Below is a small trained network, with its code and all its weights. Each question gives an input and a class and asks what happens when units are switched off, that is, made to give their printed mean instead of their output.

import numpy as np


def w(rows, s, z=0):
    codes = np.array(rows[::2]) - 128.0
    scale = np.full(codes.shape[1], s)
    scale[-1] = z or s
    return codes * scale


def norm(h):
    return h / np.sqrt((h * h).mean(-1, keepdims=True) + 1e-5)


def f(y):
    return y / 2 * (1 + np.tanh(0.7978845608 * (y + 0.044715 * y**3)))


def log_softmax(a):
    a = a - a.max(-1, keepdims=True)
    return a - np.log(np.exp(a).sum(-1, keepdims=True))


def net(x, mask):
    res = np.array(x, float).reshape(1, 3) / 4 @ E
    u = 0
    for l in range(4):
        y = f(norm(res) @ A[l][:, :-1].T + A[l][:, -1])
        res = res + np.where(mask[u : u + 8], y, B[l][:, -1]) @ B[l][:, :-1]
        u += 8
    return log_softmax(norm(res)[-1] @ U[:, :-1].T + U[:, -1])


A, B = {}, {}
E = w([
[135,249,104,189],'x0',
[203,79,127,74],'x1',
[83,168,124,65],'x2',
],0.011)
A[0] = w([
[225,97,28,118,25],'L0N1',
[250,149,252,133,59],'L0N2',
[85,200,24,66,210],'L0N3',
[98,129,72,33,117],'L0N4',
[29,60,101,103,148],'L0N5',
[191,166,72,230,164],'L0N6',
[255,208,109,25,97],'L0N7',
[119,140,121,84,5],'L0N8',
],0.0091,0.0021)
B[0] = w([
[56,121,185,212,181],'L0N1',
[82,105,123,164,180],'L0N2',
[140,205,43,74,220],'L0N3',
[103,198,168,17,173],'L0N4',
[146,181,144,115,179],'L0N5',
[171,96,48,89,254],'L0N6',
[227,137,254,147,232],'L0N7',
[97,112,96,165,119],'L0N8',
],0.0066,0.0053)
A[1] = w([
[15,162,94,175,187],'L1N1',
[116,97,86,196,62],'L1N2',
[104,137,153,89,80],'L1N3',
[175,123,189,69,211],'L1N4',
[149,79,8,142,3],'L1N5',
[79,106,157,69,119],'L1N6',
[69,227,120,186,120],'L1N7',
[89,81,161,80,154],'L1N8',
],0.011,0.0035)
B[1] = w([
[186,87,253,61,219],'L1N1',
[186,46,109,83,163],'L1N2',
[181,19,75,87,137],'L1N3',
[51,194,122,104,255],'L1N4',
[142,100,146,123,156],'L1N5',
[83,62,108,215,173],'L1N6',
[129,67,168,159,248],'L1N7',
[94,121,180,211,189],'L1N8',
],0.0071,0.0049)
A[2] = w([
[212,57,159,183,188],'L2N1',
[81,191,73,36,5],'L2N2',
[158,78,170,124,123],'L2N3',
[203,144,47,70,112],'L2N4',
[27,174,88,197,202],'L2N5',
[211,155,180,95,87],'L2N6',
[94,47,83,189,145],'L2N7',
[208,255,48,111,50],'L2N8',
],0.0097,0.0029)
B[2] = w([
[129,233,105,84,254],'L2N1',
[71,191,128,1,168],'L2N2',
[104,219,162,113,174],'L2N3',
[81,107,199,130,160],'L2N4',
[164,26,153,108,143],'L2N5',
[75,111,144,144,178],'L2N6',
[167,129,29,82,181],'L2N7',
[67,155,88,230,219],'L2N8',
],0.0086,0.0067)
A[3] = w([
[154,139,252,129,88],'L3N1',
[98,58,118,97,164],'L3N2',
[221,113,83,150,85],'L3N3',
[211,132,158,121,169],'L3N4',
[116,59,103,78,189],'L3N5',
[66,141,109,177,139],'L3N6',
[204,88,90,171,158],'L3N7',
[124,185,159,176,253],'L3N8',
],0.015,0.0031)
B[3] = w([
[146,84,217,169,203],'L3N1',
[201,172,34,174,176],'L3N2',
[66,142,146,93,182],'L3N3',
[68,113,212,121,173],'L3N4',
[134,147,91,195,183],'L3N5',
[179,137,109,133,165],'L3N6',
[64,199,126,35,169],'L3N7',
[166,7,95,124,254],'L3N8',
],0.011,0.0077)
U = w([
[73,179,119,23,146],'0',
[195,96,32,215,250],'1',
[166,48,253,156,9],'2',
],0.014,0.0013)

Each question gives the input, the list of numbers given to net, and the class t.
The units are the neurons (one row each of A and B). Each row of codes is followed by its name. A weight is (code - 128) times the scale printed after its matrix; where a second scale follows, it is the last column's (A, B and U).
mask holds one flag per neuron, layer by layer. A switched-off neuron (its flag False) gives its mean, the last column of its row in B, instead of its output. The means were averaged over made-up inputs and are rounded, as every weight is.
A unit's drop is (log p(t) with every unit on - log p(t) with that unit switched off) / (log p(t) with every unit on - log p(t) with every unit switched off).
The circuit of an input: a set's keep is (log p(t) with only the set's units on - log p(t) with every unit switched off) / (log p(t) with every unit on - log p(t) with every unit switched off). Starting from the 12 units with the biggest drops (on a tie, the unit counted first), units are removed one at a time, each time the one whose removal leaves the highest keep (on an exact tie, the one counted first), for as long as the keep stays at least 0.8.
circuit, biggest first: the units of the circuit, biggest drop first
most important unit: the unit with the biggest drop
k most important neurons: the k neurons with the biggest drops, biggest first
top k neurons in layer l: the k neurons of layer l with the biggest drops, biggest first
drop when u is switched off: that unit's drop, to one decimal
input [-6,1,-6], class 0: most important unit	L2N7
input [-2,-7,5], class 2: 2 most important neurons	L1N1; L0N6
input [5,-4,4], class 1: top 2 neurons in layer 1	L1N4; L1N7
input [-6,2,5], class 1: circuit, biggest first	L3N2; L3N5
input [0,-7,-6], class 2: 3 most important neurons	L1N1; L2N3; L0N7
input [6,7,6], class 2: 2 most important neurons	L0N7; L2N1
input [-5,5,-5], class 0: 3 most important neurons	L2N7; L1N1; L0N7
input [6,5,5], class 1: top 3 neurons in layer 3	L3N8; L3N7; L3N3
input [-5,5,1], class 1: 3 most important neurons	L1N1; L1N6; L3N2
input [3,-5,-4], class 2: 2 most important neurons	L1N1; L2N8
input [-6,-4,5], class 1: 3 most important neurons	L1N6; L3N2; L2N1
input [2,-3,2], class 2: 3 most important neurons	L1N7; L1N1; L1N4
input [8,0,-8], class 0: 2 most important neurons	L3N7; L3N3
input [-6,6,-6], class 0: top 3 neurons in layer 2	L2N7; L2N4; L2N6
input [0,-8,-3], class 2: circuit, biggest first	L1N1
input [0,-5,3], class 2: 2 most important neurons	L1N1; L1N7
input [-5,2,-4], class 1: 2 most important neurons	L1N1; L0N7
input [-1,-3,-3], class 0: top 3 neurons in layer 0	L0N1; L0N7; L0N3
input [2,2,0], class 1: top 3 neurons in layer 0	L0N6; L0N3; L0N4
input [4,8,1], class 2: circuit, biggest first	L0N7
input [4,-5,-2], class 2: 3 most important neurons	L1N1; L1N7; L2N8
input [3,-4,1], class 2: 2 most important neurons	L1N1; L1N7
input [-4,2,-5], class 0: 3 most important neurons	L2N7; L0N7; L1N1
input [-6,2,4], class 1: top 2 neurons in layer 1	L1N6; L1N8
input [0,1,-2], class 0: drop when L2N7 is switched off	0.2
input [5,7,3], class 2: drop when L0N7 is switched off	1.9
input [6,-1,1], class 1: drop when L0N2 is switched off	0.0
input [-8,2,-5], class 1: most important unit	L0N7
